Below is a small trained network, with its code and all its weights. Each question gives an input and a class and asks what happens when units are switched off, that is, made to give their printed mean instead of their output.

import numpy as np


def w(rows, s, z=0):
    codes = np.array(rows[::2]) - 128.0
    scale = np.full(codes.shape[1], s)
    scale[-1] = z or s
    return codes * scale


def norm(h):
    return h / np.sqrt((h * h).mean(-1, keepdims=True) + 1e-5)


def f(y):
    return np.maximum(y, 0)


def log_softmax(a):
    a = a - a.max(-1, keepdims=True)
    return a - np.log(np.exp(a).sum(-1, keepdims=True))


def net(x, mask):
    res = np.array(x, float).reshape(1, 4) / 4 @ E
    u = 0
    for l in range(2):
        y = f(norm(res) @ A[l][:, :-1].T + A[l][:, -1])
        res = res + np.where(mask[u : u + 3], y, B[l][:, -1]) @ B[l][:, :-1]
        u += 3
    return log_softmax(norm(res)[-1] @ U[:, :-1].T + U[:, -1])


A, B = {}, {}
E = w([
[138,104,138,180,161,97,81,108,65,160,87],'x0',
[164,204,165,173,209,159,182,168,113,55,144],'x1',
[231,39,131,67,58,5,79,58,76,131,177],'x2',
[146,145,175,83,92,203,2,151,90,174,90],'x3',
],0.0067)
A[0] = w([
[132,178,117,2,34,114,129,197,141,94,202,15],'0.n1',
[44,76,104,73,62,154,145,144,209,141,148,1],'0.n2',
[100,219,91,230,52,184,164,106,147,95,117,12],'0.n3',
],0.0074,0.0041)
B[0] = w([
[82,50,177,162,122,78,199,160,145,127,248,253],'0.n1',
[67,70,76,129,100,2,167,173,35,149,163,235],'0.n2',
[86,126,163,97,148,180,173,61,145,47,155,236],'0.n3',
],0.011,0.0038)
A[1] = w([
[151,158,55,29,40,104,73,62,68,166,184,49],'1.n1',
[255,177,50,47,113,83,138,71,146,83,170,185],'1.n2',
[158,80,185,62,95,99,154,190,71,122,239,249],'1.n3',
],0.0058,0.0018)
B[1] = w([
[185,174,103,150,176,99,137,92,226,77,110,188],'1.n1',
[169,44,244,89,121,132,135,89,152,170,38,176],'1.n2',
[180,104,150,48,78,114,125,96,136,120,102,255],'1.n3',
],0.011,0.0086)
U = w([
[114,143,147,158,106,189,51,142,54,162,121,51],'0',
[250,85,152,83,77,105,108,76,143,115,126,191],'1',
[143,143,36,144,100,108,59,104,124,166,113,25],'2',
[83,178,113,142,176,222,175,132,147,70,157,118],'3',
[71,75,74,120,90,58,179,138,100,150,185,253],'4',
],0.013,0.0039)

Each question gives the input, the list of numbers given to net, and the class t.
The units are the neurons (one row each of A and B). Each row of codes is followed by its name. A weight is (code - 128) times the scale printed after its matrix; where a second scale follows, it is the last column's (A, B and U).
mask holds one flag per neuron, layer by layer. A switched-off neuron (its flag False) gives its mean, the last column of its row in B, instead of its output. The means were averaged over made-up inputs and are rounded, as every weight is.
A unit's drop is (log p(t) with every unit on - log p(t) with that unit switched off) / (log p(t) with every unit on - log p(t) with every unit switched off).
The circuit of an input: a set's keep is (log p(t) with only the set's units on - log p(t) with every unit switched off) / (log p(t) with every unit on - log p(t) with every unit switched off). Starting from all 6 units, units are removed one at a time, each time the one whose removal leaves the highest keep (on an exact tie, the one counted first), for as long as the keep stays at least 0.8.
circuit, biggest first: the units of the circuit, biggest drop first
top k neurons: the k neurons with the biggest drops, biggest first
k most important neurons of layer l: the k neurons of layer l with the biggest drops, biggest first
drop when u is switched off: that unit's drop, to one decimal
input [-4,-2,1,5], class 4: most important neuron of layer 0 : [0.n1]
input [8,0,1,0], class 2: top 3 neurons : [0.n1 1.n3 1.n2]
input [-2,8,-1,7], class 3: circuit, biggest first : [1.n3 1.n2 0.n1]
input [4,-8,-6,6], class 2: top 4 neurons : [0.n1 0.n3 1.n2 0.n2]
input [0,2,-1,-5], class 3: 2 most important neurons of layer 0 : [0.n2 0.n1]
input [5,-7,-3,6], class 2: circuit, biggest first : [1.n3 1.n1 0.n1]
input [4,-5,-4,3], class 0: circuit, biggest first : [1.n3 0.n1]
input [8,3,0,-1], class 0: top 2 neurons : [1.n3 0.n1]
input [-2,6,0,-4], class 3: top 2 neurons : [1.n3 0.n2]
input [-2,-5,-4,5], class 4: top 2 neurons : [0.n2 1.n2]
input [0,8,0,2], class 3: circuit, biggest first : [1.n3 0.n1 0.n2]
input [5,0,1,1], class 2: top 4 neurons : [0.n1 1.n3 1.n2 0.n2]
input [-6,-2,2,5], class 4: top 2 neurons : [0.n1 0.n2]
input [-4,-6,-1,5], class 4: circuit, biggest first : [0.n2]
input [5,7,0,-5], class 3: top 3 neurons : [1.n3 0.n2 0.n1]
input [6,8,-1,4], class 0: top 2 neurons : [1.n1 0.n3]
input [-1,5,0,6], class 0: top 2 neurons : [0.n1 0.n2]
input [-8,-1,5,8], class 4: top 2 neurons : [0.n1 1.n2]
input [-1,6,-1,-1], class 3: drop when 1.n3 is switched off : 0.1
input [-2,3,-1,-7], class 3: drop when 1.n3 is switched off : 0.3
input [-7,3,0,1], class 4: drop when 0.n1 is switched off : 0.9
input [-5,3,-1,-8], class 3: drop when 0.n3 is switched off : 0.1
